Each row has a class, written after it.
[-24  43  12 -27  11 -26  27  18  -4  19  11 -36  -6 -11   6  -2  16 -18
   6  16 -14  53  37  23 -22 -23 -20   3  27   4  -2   9 -10   2   5 -10
  45  -8  -2 -13  34   6   9]
J453
[  24   73   -2   24   20  -52 -114  -11  -15  -32    6  -44   10   61
  -60    5  -10  -16  -13  -19   22  -58   17  -25    7  -42   28   23
  -74   -3   60  -26   43    9   42    5  -46  -13   34    3   -2   14
   -3]
J401
[-16   5 -27   7 -41 -63   3 -29 -14   8  -9  57 -51   8 -33   3 -12  17
  29  38  -7 -13   2  32   2  13 -49  23  38  -7   7 -36  32 -32  38 -15
  10  -4 -26  31 -25  25 -31]
J166
[  1  15   6  -2   1   7  -3   5   5   1 -22 -27 -27  -4  24 -18 -18  -5
  20  -5 -37  -9 -12  17  -9 -31   5  11  -8  -6   9  20   2 -25 -23 -34
  -2  -4  23  -5  -6 -11   4]
J814
[ 20  40  15 -14 -10   4 -11  10  -2  -9  13 -66  13  25   7  30  12  -2
  -8  -5  -3  -8 -21 -32 -23  -3  21   0  -2  15  12  11  -6 -11  -6 -10
 -10  -3  23 -22  19   4  42]
J733
[-19  56  24   7  26 -21 -22   6   1   9  11  36  15  -5 -15   3  10  -7
   6 -52 -38  -3  -5 -34  21  43   2  75 -42  27 -21  36  36  -8 -20  -6
  41  24  15 -21  -6 -22  -6]
J19
[-24  -2 -44  16 -28  11  11  11  -5  46  -9  12 -36  12   5 -14  16   2
  17   3   5 -10  16  33 -13   6   8  26  43 -22   4 -19  10  -5  11  -5
  44 -13  48 -37 -11  -1 -12]
J453
[ -10   22  -19  -14  -20   26   17   48  -40   34   30  -64   19 -105
   37   28  -40   72   19  -11   -7   28   29  -25   30   64   -2   65
   17   26  -22   15   16  -34  -24  -16   77   -6   17  -15   16   -6
   71]
J335
[ 30  14 -33 -13  32 -18  45  -4 -29 -42  11  -2   9 -45  14  -8  19 -10
  15 -13 -64 -22 -23 -50  11  12   2   8   6  13 -12  42  -8 -44 -52 -31
  47  15 -49   1 -26  13 -45]
J733
[  8   7  -4   1  31 -16   2  17  -7 -17 -11 -16  30 -27 -21  -2   6 -14
 -16 -10  -3  31 -14  -4   3 -31 -12 -13   8   0 -24  18 -23  -8 -31   4
  12  18  -9  -5   7  15 -27]
J19
[-23  32  10 -16 -11   3   9  -8 -18   4  16 -13  12  44 -26  21 -16 -13
 -16 -11 -10   3 -15  -4 -20  -8 -28  -7   6  -1   4 -14   1  -5  29  26
  19 -30  28   1  21  28   8]
J214
[ 20  -1  51 -25  -8   2  25   6 -30  30  35  15 -14  45   9  37 -18   7
  19 -18  16  65 -14 -12  22  -4 -37  -4   2   9  19 -12   9   0  14  16
 -43  -9 -11  23  17  11  56]
J401
[  6  58  24 -45  39   0  48  32 -28 -45   0 -20   4 -89  51 -20  38 -12
 -10  24   1  32   8 -17   8 -15 -48 -12  42  17  38  71 -16  -6 -58  11
 -19 -10 -57 -37 -23  -7 -14]
J19
[ 14  30   1  22   8 -22   8  -8 -12 -28  -7 -11 -18   5 -35  -4  -1  22
   6  22   6  36  -5 -36 -33  18 -23  43 -11  25 -17  11  -7 -14  30   8
   0  10  10   5  15  25   4]
J453
[ 37  -7  27 -15  -9  11  21  23  -4   0   5 -20   9  12 -10   8   6  -1
 -13 -12 -18  39 -31   2  -5 -36 -16  21   4   9 -32  19 -18 -26 -23   0
  39   5  22  17   2  16  18]
J733
[ 28  38 -37   3  19 -17   1 -16 -15   1  33  10  42 -21 -50  26  30 -31
  20  12 -26 -32  -1 -77   9 -68 -56  37   6  34  -1  -3  24  -1   6   6
  28  29   0 -10  -3   6  30]
J166
[  4  51 -42  13 -20 -42  -5 -14 -31 -11 -37 -20 -18 -34  12  -9  20  33
   6  34 -14 -62  24 -14  18 -31  33 -37  15  -5  24  -5   3   5   7 -23
   0 -16 -34  37  -1  -6  41]
J254
[-41 -34  -4 -34   3   9  38  20  42  20 -45  24 -26   6  -9 -18  17 -19
 -37 -23 -32  25  26  53  30  -1  10 -18  32 -15 -33  32  -6   7   0   3
  36   4  29 -19  -7 -13 -28]
J814
[  2  30  -2  -5   9  -6   3   7  -5   6  10 -22  -6 -13  23  -4  26  15
 -16   9 -10  24   2  -3 -10 -25  -4   1   8  -1   4  24   1  -4   0   7
   7  -2   4 -16  -6  -3  20]
J19
[ -4  33   8   4  -3  -1  -3 -26 -31  12  -4  47  15 -40 -10 -16 -10  -5
  -6  10  -8  44   0 -16  38  24 -47 -49   9 -27  19 -12 -52  -9 -39 -34
  24  -7 -50  61  -1 -27  44]
J335
[ 14 -25 -60 -23 -21 -12  36 -50 -15 -47  24 -56   5 -11   4 -11  -3  40
  16  -6   6   7 -30 -87 -21   8  -4  28 -15  22  -4  25  33  -8   1 -14
 -14  -3 -12 -18   6  -6 -17]
J814
[ 27  26  31 -29  12  12   2   3   7 -16  -3 -67  -4  22   3 -23  -5   3
 -35  22  14  44  -2  36 -18 -29   5  16   7  12  20  37 -15  -3  -5  22
  -8  -1 -14   4   4 -15  10]
J19
[ -4 -36  13  -9  11   6  26 -23   0 -34  14 -16 -27 -20  11   1  -3  14
  26  -7 -19 -61 -21  17  45  47  -6  33 -58  -7 -13   8  59   1 -20 -10
   4  13 -27 -22 -20 -47  38]
J335
[ 30   1   2 -14  24  17  -9  -5 -35  14  -3  17 -19  27 -11   6  18   3
 -11   8 -14 -53 -39 -16  11  43  -7  -1  -3   2  26   2 -19  29 -35 -34
  20 -19 -28   2  21 -37  12]
J214
[  7   6  13 -13 -31  -5  32   0   3 -34   1 -36 -18  34 -18   2   8  -8
 -22 -28  -1   5   7 -26   1   1  21  -7   8  -1   1  22   4 -19   8   6
  23   1  20   8  -6  -2 -15]
J733
[-14   5  -7  -7  16 -17  -4  22  26  19   6 -30   1  33  -3  38   6 -10
  -7   3 -24  -1   0  -6 -12 -17   0   2  22  10  28 -21  10   2  27   3
  -4  28   4 -44  14  16  14]
J580
[ 12  -5  16 -16  10 -39  -3  30  -1   8  23 -46 -14 -16  -8  15 -22  -9
  -4  28  -5  40  26  10  -9   3 -11 -12  27  24 -17   5 -11 -12   2 -17
  38   1  -2  14  28  12 -11]
J19
[ -8   8   1  -8 -20  -9  -5  21 -17  -4  29 -56   7   3 -37  -2  -9  38
 -16   7  23  77 -20 -11  -2  29  -2 -14  14 -10 -44 -24 -15  11  -9  16
   3  -3  39  12  13  -2  -7]
J401
[ 16 -17  51  -9   0  15 -17  -9   1 -19 -31  -1 -32  36  33   2   2   2
  40 -26   5 -14 -14  27 -10  21 -33  47 -67  12 -28  30  17  -3 -36  -9
 -45   0 -29  14   5  16  37]
J814
[  9  10   4  18  -4   6  19 -15 -24 -29 -10 -38   1   3 -21   6   3  10
  17  -3  31  -6  11 -37 -33 -26  -1  12 -12   9  10   9   9   1  14  12
   7   3   6  -2  14  19  11]
J453
[-22   6  30 -18  -2   2   1   6   3 -12   9   8   2  39  13   0  -8   9
  -6 -12  -2   5 -12   0  -5 -19   7  -4  -8  25  -8  -1 -10   5   6  -2
   1  -9  -6 -22  -4 -14   4]
J214
[ 12  30 -18 -11 -50 -32  30  -7  -7  -3  18 -48 -20  62  19   5  22   3
  18 -17   5  43  22 -16 -24 -25  -9  -6 -11 -11 -14  -2  27   6  13   3
 -29 -20  17  11  34 -10   4]
J733
[-22 -18   9  22  17 -11  23  -5  56  -9 -15  59 -19 -22 -17 -38  11  -8
  -4 -16  -4 -34  -6 -15  41 -35  -3  51  28  48 -35  47  -9  -6 -25   6
   2  28  12  -1 -33 -46 -49]
J814
[  4   4  21 -24  15  -9 -33  24   4 -14 -12 -50  16  33   9 -16  -9 -21
 -23   0  13  29 -14  26 -14 -10  -8 -10 -10   6 -24  27 -29   8 -35   5
 -19 -14  -6 -16  12  12 -17]
J19
[-18 -23 -11 -10   0 -23  31   9 -13  -3 -20   5  -1  28 -18 -21  -5  29
 -31 -18   7  42 -27 -12  -8 -35 -23 -10  13  -6 -26  17   5  15  -7   0
  12 -30  19  -2  14 -20 -37]
J733
[ 15   5 -52 -29  13  20  23 -20   7   1  -3  20  16 -13  47 -15  -9  32
 -14 -27 -38  47   8 -78  14  22  22  42 -26  66   4  54  31 -30  27   7
 -56 -15  35 -24 -26   8  31]
J814
[ -9  11  -7 -11  14  -6  -3 -25   0   5  49 -13 -11  24 -17   3  20  -1
 -20   5   5  -1 -19 -67 -24   4 -11 -16  25  23  -8  -1 -11   4  -1  -7
  14 -20  23   0   2  -9  -8]
J214
[-18  44  15  20   3  -9   4 -33  13 -31  38 -20 -35  10 -41  18  31  27
 -17 -30  11  26 -48 -11   0  31  26  52  26 -15  -9 -31  21 -12 -29  20
   3  29  54  -4 -48   8 -21]
J401
[ -1  42 -55   8  -6 -18  20 -26 -38  10 -35  12  -3  51  20 -32  -6  33
  31  -2 -27  35  17 -16  11 -47   7  -1 -31   2 -29  36  22  15  22 -14
 -18 -12  -5   7 -16 -21  23]
J453
[-23  28  20  -5 -20 -16  23  12   9 -16  18 -16 -17   0  -6 -20   1  12
  -6 -24 -33  21 -47 -21   5  24 -22  55   2   0 -29  21   0 -13 -24 -10
  17   6  23 -25  -3 -20 -34]
J166
[-21 -12 -22   3   1  29  19 -36 -20   1  16  26 -27  -3   0 -37  16  47
 -22  19  25 -24 -64 -22 -18  49   2 -44  43   0 -43  12 -14  10 -18   9
 -23 -50  16  -2  -7 -33 -22]
J214
[ 16  35 -20  42 -33   1  38   3 -57  -8 -20  31  11 -24 -10   6  -4  26
  35   2  -5  -5   3 -24  29  12 -23  33 -19  14   2 -25   5  13  10  15
   8   6  -1  15  20 -15  63]
J453
[ 38 -25 -11 -30  31 -29  31  29 -17 -65 -40 -39 -20  86 -55  19 -52  -7
   8 -17 -11  47 -54   2   8  -1   8  11 -12  21 -29 -31   2 -25  -1  12
 -57  37 -17 -26  18  12 -43]
J214
[-12   4   5  41   1  14  -8 -18  16 -22  10  51 -21  32  -4 -27 -39  47
   9  17   2   9 -90  40 -36  46  23  35  21   0 -74 -12 -17  -8 -29  12
  -6  -9   7 -42 -14 -27 -54]
J335
[ 10  20  11   2 -37 -23 -12  15 -24  42   9  25 -29 -34 -41  16  32 -19
  29  45  17 -10 -23   7  -9  78 -10 -58  53 -36  36 -50  -8 -23  -1  -7
  -5  17 -12   3  36 -23   5]
J19
[ 40  47  36   3 -22  13  -4  17 -14 -44   2 -22  31   7 -21  18   2  -1
  -7   6  -8  27 -14  40  10 -45  50 -14 -13   9 -41   1  17  10   6  47
  13  24  27 -13 -19  -3  27]
J19
[  1  -6   5  15  27   1  -3   9  10 -20 -10 -24  -4  16 -33  19  -5 -13
  -1 -22 -24   7  11  24 -27 -13   5   4 -27 -12 -17 -37  17 -13  29  14
  11  32   8 -15  22  28   0]
J166
[-13  14  42 -13 -18  12  12  24   1  -4  23 -29  13  10  33   6  -1  21
 -23  -9  22  66  -2  22 -26 -14   8  20  15  30 -20  -9  -5  11 -18  42
   6 -14  25 -18  11   0  32]
J19
[ 19 -41   7  -9   8   1  11  31   8  -2  12 -31  -5  -5 -11  -3 -25   6
   4  10  -3  16 -10   3 -20  12   1   7  11  25 -35  -5 -11   1  -6 -15
  10   5  -1 -22  43 -12 -28]
J166
[  2  98  25  -6 -35 -16 -52  21 -24  30 -14  31 -11 -42 -15 -15   6  27
  24  44  10   2   7   5 -30  89  11  46  30  16  28  -1   6 -25   0   1
  31 -13 -14  17  -1   2 -16]
J254
[ 13  11 -11   6  13  10  18  -7 -15  -4   8 -12  -3  12   3  13 -10  28
  -5  -6 -25   2 -39 -25  -1  -9  11  15  14  11 -12   5   9   6  -8  -1
   1   5  10 -18 -10  -5  -3]
J166
[ -1  46 -19 -19  31   4  11  36 -21  46  31 -42 -15  11  23  22  21 -28
  59 -28 -37 -37  56  12  12   3  45 -27   8   3 -51   8  34 -27  -5  29
 -13  14  -4 -11  30  10  38]
J401
[ 27   2  25  -7  12 -22  -2   2  32   2   8   7 -10  37  -4  11  37   8
 -24   3  -9  36 -30   3  -2  19  32  18 -11  23 -22  21   2  19  -5  15
 -28  21  11 -17   6 -15 -18]
J19
[ 33 -29  -5  28   0  15 -11   5  11  18  29 -16 -33 -19  16  11  10  55
  -3 -16   2 -16 -16 -28 -20  20  64  19  20  26 -17   1  23 -15   0 -23
  13   7  39  -8   8  -3   3]
J580
[-40   0  46  49  14   6 -41 -36  17 -10  -2  23  -7  50 -69   5 -20 -62
  13 -41  10 -53 -32  65  -4 -23 -28 -21 -27 -66   3 -60  -4   7  -8 -19
   8   7  28   8  11   1  -7]
J401
[-26  38 -27 -24 -32   4  30  -2  -3  53  13 -31  35  68 -30  -8  -1 -33
  58  17 -55  44 -18 -46 -73  17 -29 -39  -6 -18 -51   0   5   1  -3  17
 -16   5  29 -10  53 -15 -34]
J166
[  0 -19 -34 -20 -11 -10 -36  -5   9  54  31  16 -25 -51 -29   7  31   9
  40  18   6 -35  11 -65  -6 110  -3  27 -15  -2  26   1  72 -42  10 -31
   2   3  42 -33 -13 -21 -12]
J335
[-11  -3   5   8  -9 -17  23  46  17  13  13 -22 -19 -47  -5  -2   3  22
  -6   7  -6  83  -6  16 -12  15 -34  22  40   0 -11 -36   2 -11 -16  -2
   9  16  42  -7  16  -3 -26]
J580
[ 13  34  19  -5  -6 -10   2   9  14  19   7  -5  16   9  10   5  24   2
 -10 -17   6  67  -2 -22  -1 -40 -55  37 -12   2  26  24 -10   0   0 -20
  -7   7   9  -3   7 -13  13]
J733
[-17  10 -32  51 -31 -13  21 -21  -9  47 -12 -28 -41  -6  -5   9  42   4
  43  -1  33 -37  16  24  21  21   9 -20  29 -54  18 -44  -1  13 -13  -5
  -7  29  -6  31  12 -24  -2]
J453
[ -1  12  25  -3  17 -12   1  20  31   2   5   5 -34  -6   3   4   2  27
  -7   6  -4   8  13  12  -2   5  11  40  13  21 -30  33  -7 -24  12  -5
  16  12 -13 -27  17 -12  13]
J335
[ 29   0 -16   5  17  20  -1   4  20  16   5 -42  -3  30   2   7  18   5
  -8 -29 -22  29   9  15  -7  20  10  14 -25 -21 -26  22  13  12  20  -2
   5  28  -2 -12  32   4  -4]
J580
[ -3 -25 -28 -11   4  21  15   0 -12   8 -20  34  -7  42  14 -17  -5   4
  -5  -7 -40 -28   2   4  -1 -21 -31  -2 -40   3 -17  28   8   3  31  -8
   5 -39  15 -15   2   4  13]
J214
[ 30  15 -27   0   5  -1   9   1 -12  -2  11 -56   2   4   1  17 -23  31
   8 -16 -14  17 -24 -35  -7  -2  31  39   4  23 -44  12  13 -18  15  -6
  21  10   9 -10  23  21  31]
J254
[ 20 -12  -1  -4  -4 -11   6  -1  -4  -2  -4   5 -14  17   5  22  -7  29
  16 -19 -25  13 -19 -32  -1   0  21  50  -6  33 -21  11  15  -6 -20 -16
  23  18   6   4  -7   8  -6]
J814
[-22  51  19  -8  12 -14   9 -15   7  12  -2  31  29  12  -6   8  17   7
 -10  -3 -14  49 -16  -6   0 -39  -4 -11   3  23 -33  20  10  12   2  16
 -20   7  17 -11   5 -21  48]
J19
[ 31  34  33 -33  12 -13   7  12 -26 -24   4 -11  14 -11  19   5 -19   3
  -7  14 -11  53 -53 -16   2  -8 -24  19  12  37   7  40 -11 -13 -44 -11
 -26 -19  -4 -12  -8   8   8]
J19
[ 16  -9  -2  13   6 -13   5 -15 -35  52  34  63   8 -25  11  20   8  21
  28 -10  11  47  12 -38  -1 -56 -48   2   8  21 -17   4  36  -5   2  -8
  29 -11   6  35  -5   9  33]
J19
[ -8  25 -15  -3 -10 -12  20   2   5   4   9 -31  -4   6   4 -11 -24  -2
   2 -10 -47  24  -1  10  -2 -20  12  25  19  11 -10 -16  -4 -32 -12  -6
  20   6  20  12  -7   4 -14]
J166
[ -6  24 -13 -12  -1  -7   7   7  21  13  36  -7   1  15  14  10   9   6
 -10   3 -16  49 -12   2  -9  -2 -15  31  24   6 -43   1 -18 -10  -9   8
  18  -4  13 -34  12   6  17]
J335
[ 27  19 -17 -40 -28 -30   2 -19 -56 -46 -27  35 -29   9 -13   0  40  25
 -16  28  38 -17  15 -42 -19  23  38 -68  48   3  27  44  16  16  -1 -10
   0 -38 -51 -14 -12   5 -35]
J19
[ 11   9  -2   6  -3 -34 -24  59  16 -22 -48 -18 -39 -22   4 -22  -3  30
  22  44 -18  -5  37  30 -10 -10   3  12 -31  20  -5  -7   8  -7  30 -36
 -45  17  -2 -42  23 -34   7]
J166
[ -9   6  20  14 -16 -51 -27 -15  15 -21  30 -35  25  15 -31   9 -33   3
 -10 -22   9  52 -27  59  -8  29   7  49 -46  10 -55 -94  24  23  12  18
  14  -7  20  27  59  12  12]
J254
[ 38  -1  10  25  -2   9   0   7  -7 -26  23 -39  -5 -58 -11   4  -5  25
  26 -10   7  -5 -23 -21  17   7  11  34 -27   7 -34 -16  12 -31 -40 -10
   1  26  15   7  10 -27  41]
J335
[ 28  -1  23  14  -8 -11  24  17 -17 -14   1 -17 -20  11   7   3  -3  14
  16   0  13  67  21 -11  -3 -31   2  -5 -11  10 -18   7  -8  -1  22   4
   3  13  -1  16   3  15   2]
J453
[  2   2  11   2 -24 -26   8  -9  -4  10  17 -17 -41  -6  17   3 -17  52
  -7  34  -5  44 -27   5  -6 -15  40 -23  45   3   0 -32   0 -10  21 -22
  29  -4   4  27 -20  -5  20]
J254
[  8  53  29  -9 -16  15 -47  18   3  13  11 -46  38 -19   4  -3 -26 -26
  19 -17  -7  16  19  22  41   1 -20  31 -48   0  13  33  10 -19 -16 -10
 -28  -9  53  19 -36  21   3]
J401
[ 10  25 -39  23  14 -21 -10  13  -9 -26 -28  29 -20  -8  -3  16  -7  22
  -8  -1 -42   4   5 -52  10  27 -36  26  -6   3  25  32  18 -12  35 -35
   2   9   8 -36 -31  35 -21]
J580
[ 12   9  11  -1  11  21  35  10  13 -28 -29 -51  15   1   5   2  -5 -20
  -6 -17 -24  17  23   2   3 -46 -30  -1 -39  -7  12  45   8  -5   4  -6
  -7   7  26  -2  -9   1   6]
J733
[ 20  25   9  20 -14  -8 -11  29   8  16   0  15 -23  39  20  30 -16  20
  10 -11 -15   7  22  -6 -10   0  14  40  12  32  24  -7   6  -2  35 -12
  -1  12  -2 -23  26   6  23]
J580
[ 20  55   3 -15 -16  -3  19  41  35  11   7 -77 -13  17  43  30 -18 -12
  22 -10 -33  42  50  43  19 -10  18  59 -14  31 -11  22  30  10  24  17
 -35  12  45 -31  31 -12  14]
J814
[  30   70    1   18  -22    7    2   10    7  -51  -10 -111  -11  -52
   45   13   30   34    3  -10    7   -4   37  -13  -29  -43   55    3
   -2    0   -3   55   -4   -5  -14    3  -25   -2   28   -3    9   31
  -20]
J814
